Each row is followed by one of two labels, saying whether the row has a hidden trait. Each part has a new trait and two new labels.
[ -1 -18  10  36   0 -12  -9   5  -9 -22  -3  11   7   3  12   6   6  -1
   1  -8 -16   5   0   8 -20  -1  -4  -1  -1  18  -1  10 -19   1 -23  27]
R
[  9 -24  16  31   4 -23 -10  25   1 -19  -7  19   9   1  28   8   4  -3
   7  -5 -10   0   2  18 -22  -8  -3   2   2  26  -2   4 -17  -8 -21  20]
R
[ -2 -27   4  26   4   0   7 -19  -9 -19  -9  33   1   4  -2   3   5  -2
   4  12 -27   6   2  16 -41   0  -9   0  -1  29  -4  12 -26  24 -35  14]
G
[-10 -10  -4  23   2  -6  -3  -4 -18 -17  -4  21  -1   4 -14   5   6   0
   2  -1 -20   4   2   9 -33   5  -5   1   2  19  -3  11 -34  20 -16  28]
R
[-12 -25   2  13   0   7   9  -7 -12 -23  -2  44   3   7  -8   6   5  -5
  12  11 -34   5  -7  17 -62   1 -15  -5  -4  57  -3  20 -48  30 -41  16]
G
[ -1 -25   0  32   5  35   7 -20 -14 -21 -10  40   3   8   0   2   5   3
  -2  12 -54   6   9  16 -22   0  -3   0   1  17  -7  20 -26  29 -33  12]
G
[ -1 -20   5  28   7  23   6  -9  -6 -20  -8  33   2   7  -4   3   5   3
  -4  10 -45   6   7  15 -24   2  -4   2   0  13  -5  19 -23  22 -31  19]
G
[ -1 -14   0  -4  -5   6  12  -1  -5 -21   5  37   6   2 -17   5   5  -3
   9   9 -28   1  -7  16 -52   4 -17  -2  -3  63  -2  16 -49  36 -24  19]
R
[  2 -35   5  21   6  11   1   8  -6 -21 -11  41   5   4   4   7   2  -4
  11   6 -14  -1   7  21 -36  -4  -3  -1   1  32  -3  19 -26  21 -33  17]
R
[ 29 -11   7  28  15 -31   8 -35  26 -17   8 -29   2   0  12  -8   3  -1
 -20   5 -15   4  -9   1  44  -1  -8  15  13 -13  -5  -2  16 -22   4  19]
R
[-19 -12   0  29   0 -31  23 -38  -3 -17   4  21   2   7   5 -17  12  -1
 -11  23 -61  23 -11   0 -43  14 -30   2  -8  20  -2  15 -47  38 -47   8]
G
[  5 -18   3  23   6   5  -2   2  -3 -17  -5  17   2   4  -1   8   5  -2
   4   3 -14   0   4  13 -24   0  -2   2   4  23  -4  14  -6  10 -21  23]
R
[ -2 -23  -1   3   0 -15   8 -11   0 -21   9  14   2   5 -11   3   5  -4
   9   0 -16   5 -12   7 -26   1 -17   2   3  46  -4  12 -30  22 -15  24]
R
[-11 -28  -3  33   4 -18  -1 -34 -13 -22  -5  27   1   5 -10   1   8  -1
  -1 -11 -28   9  -8   1 -31   7  -9   2  -1  16  -4   8 -27  20 -45  22]
G
[  4 -17   9  38   6  -3  -1  -3  -4 -20  -8  17   5   4  14  -1   6  -4
  -4   9 -31   7   7  12 -25   0  -5   3   0  13  -5  14 -20  12 -32  16]
R
[ 11 -35   8  24   9  42  -1   4  -1 -16 -14  38   3   6  -1  14   0   0
  10  12 -39  -3  11  21 -22 -10   6  -1   3  27  -8  22 -15  25 -34  18]
G
[ 10 -28   7  24   1 -13  -9  11  -1 -20  -5  14  13   1  12  12   2  -3
   8 -11  -2  -5   0  12 -13  -6   2   2   4  34   0   7  -6  -4 -12  30]
R
[  7 -17  -1   9   6  24   1 -15   1 -13  -4  -2   3   4  -8   0   3   4
  -3   5 -30   1   2   9  -1   0  -5   4   5  12  -7  13   1  12 -13  23]
G
[ 10 -22   5  21  11  25   6 -10   3 -15  -6  15   2   6   3   0   2   0
  -1   7 -42   2   4  12  -6  -3  -4   4   5  19  -6  15 -15  16 -23  25]
G
[  7 -41  10  30  17  -9  11 -41   4 -24  -5  18  -2   5   7  -1   4  -2
   1  21 -36   9  -3   1 -20  -1  -8   4   1  21  -4  12 -19  20 -50  12]
G
[ 11 -13   5  13   9  -8   4 -23   8 -21   0  13   3   3  -2   3   4  -2
   2   5 -15   1  -8  10  -6  -1 -10   5   6  21  -4   5  -9  11 -16  20]
G
[ -8 -31   0  14   1  11  -2   8 -16 -18  -9  47   1   6 -12  12   4  -3
  13   8 -21   1   6  15 -50   0  -4  -5   0  32  -4  17 -35  32 -23  23]
G
[ 10 -14  11  35   4 -24  14 -16  11 -23   1   8   7   4  13  -7   7  -2
  -5  17 -34  10   0   8 -10   2 -16   8   1  24   0  11 -18  10 -13  17]
R
[  9 -25   6  21  13  17   3 -17   2 -17  -7  22   2   5   3   5   0  -2
  12  27 -37   1   2  15 -20  -3  -1   3   4  14  -6  10 -17  17 -31  16]
G
[ 13 -35  14  24  13   1  11 -19   6 -19 -10  33   2   5  12   5   4  -5
   7  21 -47   4   0  20 -54  -7  -9   2   0  34  -4  17 -25  23 -40   7]
G
[ -1 -17   0  17   3  30   1  -6  -9 -14  -8  23   2   9 -10   9   3   1
   3   5 -36   1   3  15 -26  -1  -6   0   4  27  -6  18 -21  14 -25  20]
G
[ -4  -1   8  37  -7 -50 -17   5 -13 -19   4 -16  15  -1  21   2  13   1
 -10 -21  -3   7  -3   1  -2   3  -5   7   2  -2   1  -7  -2 -24   1  44]
R
[  5 -22   8  10   6  -1  13 -10   5 -19  -1  18   2   5  -7  -4   4  -2
   1  12 -35   5  -1  13 -17   0 -15   3  -5  40  -3  12 -18  27 -21  16]
G
[  7 -23  10  24  10   0   9 -13   3 -18  -4  43   2   5   5   1   5  -3
   3  18 -34   9   1  14 -26  -2 -11   4   0  34  -3  17 -24  22 -31  10]
G

[ -4  -2 -52 -10  -4  -3 -13  -9  -4  12   5  -7   1   8  -4 -13  -1   6]
Z792
[  9   5  13   7   1   3  -6 -23   0  -7   8 -19   3   6   7   6  -2  -5]
Z638
[  3   7   8  10  -3   2 -16 -19  -2  -2   6 -18   2  11   7  14  -5  -4]
Z638
[  2   4  25  -5 -14  -2  -3   1  -2  -9   4  15  -3  -5  -7  11   1  -2]
Z638
[ 13  -2 -40 -16  -8   0  -9 -20   0  15  15 -26   2   9  -7 -19   2   3]
Z792
[  0   8  15   5  -7   1 -26 -24  -2  -3  10 -20   3  11   8  23  -7  -3]
Z638
[  7  -2  13   0 -10  -3   6   8  -2 -20  -3  20  -3  -6  -5   6   3  -4]
Z638
[ 18   0  18  -8 -21   2   6 -33  -2   2   9   4  -2   2 -10   9   4  -4]
Z792
[ 10   9  16 -14   5   1  -5  -5  -3 -10  11  -1   0   1 -10  19   0  -2]
Z638
[ -1   5  -5  16   8   2   3 -10  -2  -2   3   0   0   8   1   4  -3  -2]
Z638
[ 13   5   1  -2  18   1  10   8  -1 -11   5  -5  -1   0  -7   3   2  -2]
Z638
[ 28  -7 -23  -3  -9   3  26 -14   3  13  10 -21  -1   0  -7 -23   8  -3]
Z792
[  3  -2 -46  -3 -11   0   0 -10  -3  16   6  -4   0   3  -5  -7   2   3]
Z792
[ 15   9   1   4  12   4   9 -11  -1  -3   7  -9   0   7  -3   2   0  -4]
Z638
[ 23  -1   5 -11 -22   4   8 -16  -1  10  15  -6  -2   7  -9  -1   3  -4]
Z792
[-17   6  18  13  -6  -3 -32 -12  -3  -9  -3  -7   3   5  10  29 -11   2]
Z638
[  8   7  17  -6 -22  -1 -15  -6  -7  -5   6  24  -2   2  -8  20  -2  -2]
Z792
[  3   1 -13   3 -17   2   6  -4  -3   8   3  16  -3   4  -6   1   0   0]
Z792
[ 11  -5 -46 -19  -7   0   0 -19   0  13  11 -25   2  10  -4 -15   2   3]
Z792
[  6   3  19   6   0   1 -15 -20  -1  -9  10 -23   3   6   8  12  -4  -4]
Z638
[ 11   4 -39  -7 -17   3  -2 -15  -2  18  13 -11   0  10  -6  -1   0   1]
Z792
[ 10  -4 -20   0 -18   2  10  -4  -3  11   7   7  -3   3  -7   4   1  -2]
Z792
[  3   9  17  -8   8  -1 -11   1  -4 -14   7   8  -1  -1  -9  18  -2  -3]
Z638
[  4  -4 -43  -8  -2  -2  -9  -8  -1  14   6  -6   2   7  -2 -14   0   5]
Z792
[ 14  -4 -37 -15  -4  -1  -4 -16  -1  11  10 -22   2   8  -4 -17   3   3]
Z792
[  9   7  26 -14  -5  -1 -12   0  -3 -12   9   7  -2   0  -9  15   1  -2]
Z638
[ 18   1  32 -15 -21   1  -6 -13  -2  -3  13  -2  -2   4 -10  12   3  -5]
Z792
[  4   1   8  -3 -19  -2  -5   4  -4  -7   1  22  -3  -3  -8  19   0  -2]
Z792
[  3  -1 -50 -12  -8  -1 -10 -12  -3  13   7 -11   2  10  -4  -9   0   5]
Z792
[ 22   2  -7 -15 -23   4   5 -25  -2  16  19 -15   0   9  -9  -7   2  -3]
Z792
[ 53   4  27 -40 -30  11  11 -47   0  17  39 -50   2  19 -15  -3  10  -9]
Z792
[  3   0 -49  -6  -8   1  -4 -12  -2  16   9  -8   1   7  -5  -8   0   4]
Z792
[  5  -4 -49  -2   4   0   2  -2  -1  11   5  -4   0   4  -4 -12   3   4]
Z792
[  3   4 -35 -10 -18   2  -7 -17  -5  21  12  -3   0  14  -9  -1  -2   2]
Z792
[ -5   4  38   3  -9   0 -22 -24   1  -5   4 -20   4   4   7  20  -5  -2]
Z638
[ 14 -11 -48   3   0  -1  20   0   1  11  -3 -10  -1  -4  -4 -25   6   2]
Z792
[-25   1 -63   6  -4  -5 -19   9  -7  12 -11  20   0   5  -2  -7  -6  10]
Z792
[16  9  4 -3 11  1  7 -9 -1 -9  6 -5  0  4 -8  7 -1 -3]
Z638
[ 21   8  14  -7  16   2   7  -4   0 -11  11 -12   0   3  -9   2   2  -6]
Z638
[  1   4  21 -11  -9  -2 -14   0  -5 -13   5  18  -2   0 -11  22  -1  -2]
Z638
[ -1  -3   9 -18  -1   5 -10  -3   1  18  13 -21   2   5   2 -17   3  -3]
Z792
[ 8  3 25 -7 -8  0 -6 -2 -5  0  8 15 -1  3 -9 15  0 -3]
Z792
[-11   2  25  14  -3  -1 -23 -11   1  -9  -2  -9   3   3   9  22  -6   1]
Z638
[ 7  7  2  3 12  3 -4 -4 -3 -6  7  2  0  7 -4 11 -3 -1]
Z638
[-12  -4 -13  -5  -2  -2 -10   8  -1  10  -4  -4   1   6   4 -11   0   3]
Z792
[ 2 12 -6  6 10  2  3 -5 -4 -4  8  3  0  9 -4 11 -3 -1]
Z638
[  8   5  20 -11   3  -2  -5   5  -3 -15   6   9  -2  -3 -11  17   1  -1]
Z638
[ 13   5  39 -16 -19  -1  -9  -5  -4  -8  12   5  -1   1  -8  16   1  -4]
Z638
[ -7   7 -19  20  19   0  10   8  -3  -1  -4  16  -1   1  -1   2  -3  -2]
Z638
[ -8  10  31   0 -10   1 -34 -32  -2  -5  12 -14   4   9   5  27  -9   1]
Z638
[ 16   4  33 -19  -7  -1 -12  -6  -3 -14  14  -1  -1   1 -12  15   1  -4]
Z638
[ 15  -4 -41 -10  -8   2   5  -8   1  14   8 -22   1   4  -7 -17   4   2]
Z792
[ -2   5  15  -7 -11  -2 -13   1  -5 -11   3  24  -2   2  -7  22  -1  -2]
Z638
[ 3 11  4  0 13  1 -2 -3 -4 -9  9  6  0  4 -6 10 -1 -1]
Z638
[ 16   0 -32  -7 -18   3   5 -16  -2  16  13 -15  -1   8  -7  -2   2   0]
Z792
[  0  -4 -32  13  -6   0  12   6  -1  13  -5  11  -2  -3  -6 -10   1   3]
Z792
[ 23  -2 -28 -24  -9   1  -6 -22   0  12  17 -42   3  13  -5 -18   4   1]
Z792
[ -4   5   2  14  14   1  -7 -11  -2  -6  -1  -4   1   5   9   9  -4  -2]
Z638
[ 11 -18 -24   7   7  -4  30  11   7  -3 -10 -15   0 -10   0 -42  10   0]
Z792
[  3   2  25   3  -6  -1 -21 -19   1 -11   5 -23   3   2   8  16  -4  -2]
Z638
[ -9  13  15 -13 -17  -3 -33   2  -9  -5  10  29  -1   5 -10  30  -6   0]
Z638
[  0   3  14  13   0   0 -17 -17  -1  -3   5 -15   2   4  10  18  -5  -2]
Z638
[ 13  -1 -38  -8 -12   3   2 -15  -1  14  12 -17   1   7  -8 -12   3   2]
Z792
[  4   1  22  -6  -5  -3  -7   3  -3 -15   4  13  -1  -2  -9  14   1  -3]
Z638
[  7   0   6   3 -14   0   6  -2  -3   6   0  21  -5   0  -7   5   0  -2]
Z792
[ 11  10   9   9  -7   5   2 -16  -2   0   7 -10   1  11   1   5  -3  -3]
Z638
[ -2  11   9  -1  26  -1  -9   7  -4 -11   5  15  -2  -1  -6  14  -1   0]
Z638
